Below is a small trained network, with its code and all its weights. Each question gives an input and a class and asks what happens when units are switched off, that is, made to give their printed mean instead of their output.

import numpy as np


def w(rows, s, z=0):
    codes = np.array(rows[::2]) - 128.0
    scale = np.full(codes.shape[1], s)
    scale[-1] = z or s
    return codes * scale


def f(y):
    return np.maximum(y, 0)


def log_softmax(a):
    a = a - a.max(-1, keepdims=True)
    return a - np.log(np.exp(a).sum(-1, keepdims=True))


def net(x, mask):
    res = np.array(x, float).reshape(1, 8) / 4 @ E
    y = f(res @ A[0][:, :-1].T + A[0][:, -1])
    res = res + np.where(mask, y, B[0][:, -1]) @ B[0][:, :-1]
    return log_softmax(res[-1] @ U[:, :-1].T + U[:, -1])


A, B = {}, {}
E = w([
[128,128,128],'x0',
[232,83,216],'x1',
[128,128,128],'x2',
[128,128,128],'x3',
[59,118,218],'x4',
[128,128,127],'x5',
[128,128,128],'x6',
[112,2,91],'x7',
],0.0094)
A[0] = w([
[54,168,91,169],'n1',
[186,139,66,227],'n2',
[205,64,180,74],'n3',
[103,127,157,163],'n4',
[144,97,136,94],'n5',
[204,142,47,253],'n6',
[98,250,117,212],'n7',
[126,18,114,80],'n8',
[72,124,193,198],'n9',
[126,154,108,148],'n10',
[180,159,171,133],'n11',
[151,139,156,151],'n12',
[140,186,144,212],'n13',
[183,165,174,137],'n14',
[145,149,71,174],'n15',
[47,45,60,156],'n16',
],0.019,0.0048)
B[0] = w([
[78,97,71,214],'n1',
[184,157,58,212],'n2',
[152,25,149,219],'n3',
[101,114,145,162],'n4',
[139,98,114,153],'n5',
[230,159,60,237],'n6',
[153,2,119,251],'n7',
[94,60,60,211],'n8',
[64,127,182,204],'n9',
[139,122,107,160],'n10',
[152,163,183,188],'n11',
[128,138,166,163],'n12',
[158,90,192,193],'n13',
[148,157,197,194],'n14',
[127,133,85,190],'n15',
[72,213,66,234],'n16',
],0.036,0.015)
U = w([
[202,57,73,231],'0',
[66,41,148,255],'1',
[253,166,164,43],'2',
[113,110,205,39],'3',
[151,179,65,84],'4',
[39,139,132,29],'5',
],0.012,0.0026)

Each question gives the input, the list of numbers given to net, and the class t.
The units are the neurons (one row each of A and B). Each row of codes is followed by its name. A weight is (code - 128) times the scale printed after its matrix; where a second scale follows, it is the last column's (A, B and U).
mask holds one flag per neuron, in row order. A switched-off neuron (its flag False) gives its mean, the last column of its row in B, instead of its output. The means were averaged over made-up inputs and are rounded, as every weight is.
A unit's drop is (log p(t) with every unit on - log p(t) with that unit switched off) / (log p(t) with every unit on - log p(t) with every unit switched off).
The circuit of an input: a set's keep is (log p(t) with only the set's units on - log p(t) with every unit switched off) / (log p(t) with every unit on - log p(t) with every unit switched off). Starting from the 12 units with the biggest drops (on a tie, the unit counted first), units are removed one at a time, each time the one whose removal leaves the highest keep (on an exact tie, the one counted first), for as long as the keep stays at least 0.8.
units of the circuit, in order: the units of the circuit, biggest drop first
most important unit: the unit with the biggest drop
top k neurons: the k neurons with the biggest drops, biggest first
drop of u: that unit's drop, to one decimal
input [-4,1,3,8,-3,-8,-3,-5], class 2: most important unit => n8
input [7,0,-4,1,-5,6,1,5], class 4: units of the circuit, in order => (n7 n16)
input [8,-4,7,7,1,-5,-1,1], class 5: units of the circuit, in order => (n6 n3 n16)
input [1,-5,-3,8,1,8,-5,7], class 5: units of the circuit, in order => (n6 n16)
input [0,0,-8,7,5,1,6,2], class 5: top 2 neurons => (n7 n3)
input [0,5,-3,2,-4,-6,-5,0], class 2: top 2 neurons => (n7 n1)
input [-7,1,3,0,2,-7,-4,-5], class 3: top 2 neurons => (n6 n8)
input [0,1,-2,1,-8,2,8,-8], class 2: top 3 neurons => (n14 n8 n11)
input [8,-6,-1,-3,-3,8,-1,1], class 4: top 2 neurons => (n16 n3)
input [-7,-2,3,-8,1,7,0,3], class 5: top 2 neurons => (n6 n2)
input [-4,5,-1,7,1,-6,-3,-8], class 3: top 2 neurons => (n6 n2)
input [-7,-1,-6,5,-7,-8,-1,3], class 4: drop of n7 => 0.2
input [7,2,1,4,6,2,-8,-8], class 3: drop of n11 => 0.0
input [-2,-8,-3,1,-6,2,-5,2], class 4: units of the circuit, in order => (n16)
input [5,-1,5,3,-8,-5,2,8], class 4: drop of n16 => 0.6
input [-8,8,-7,7,4,-3,-3,-8], class 3: drop of n6 => 0.1
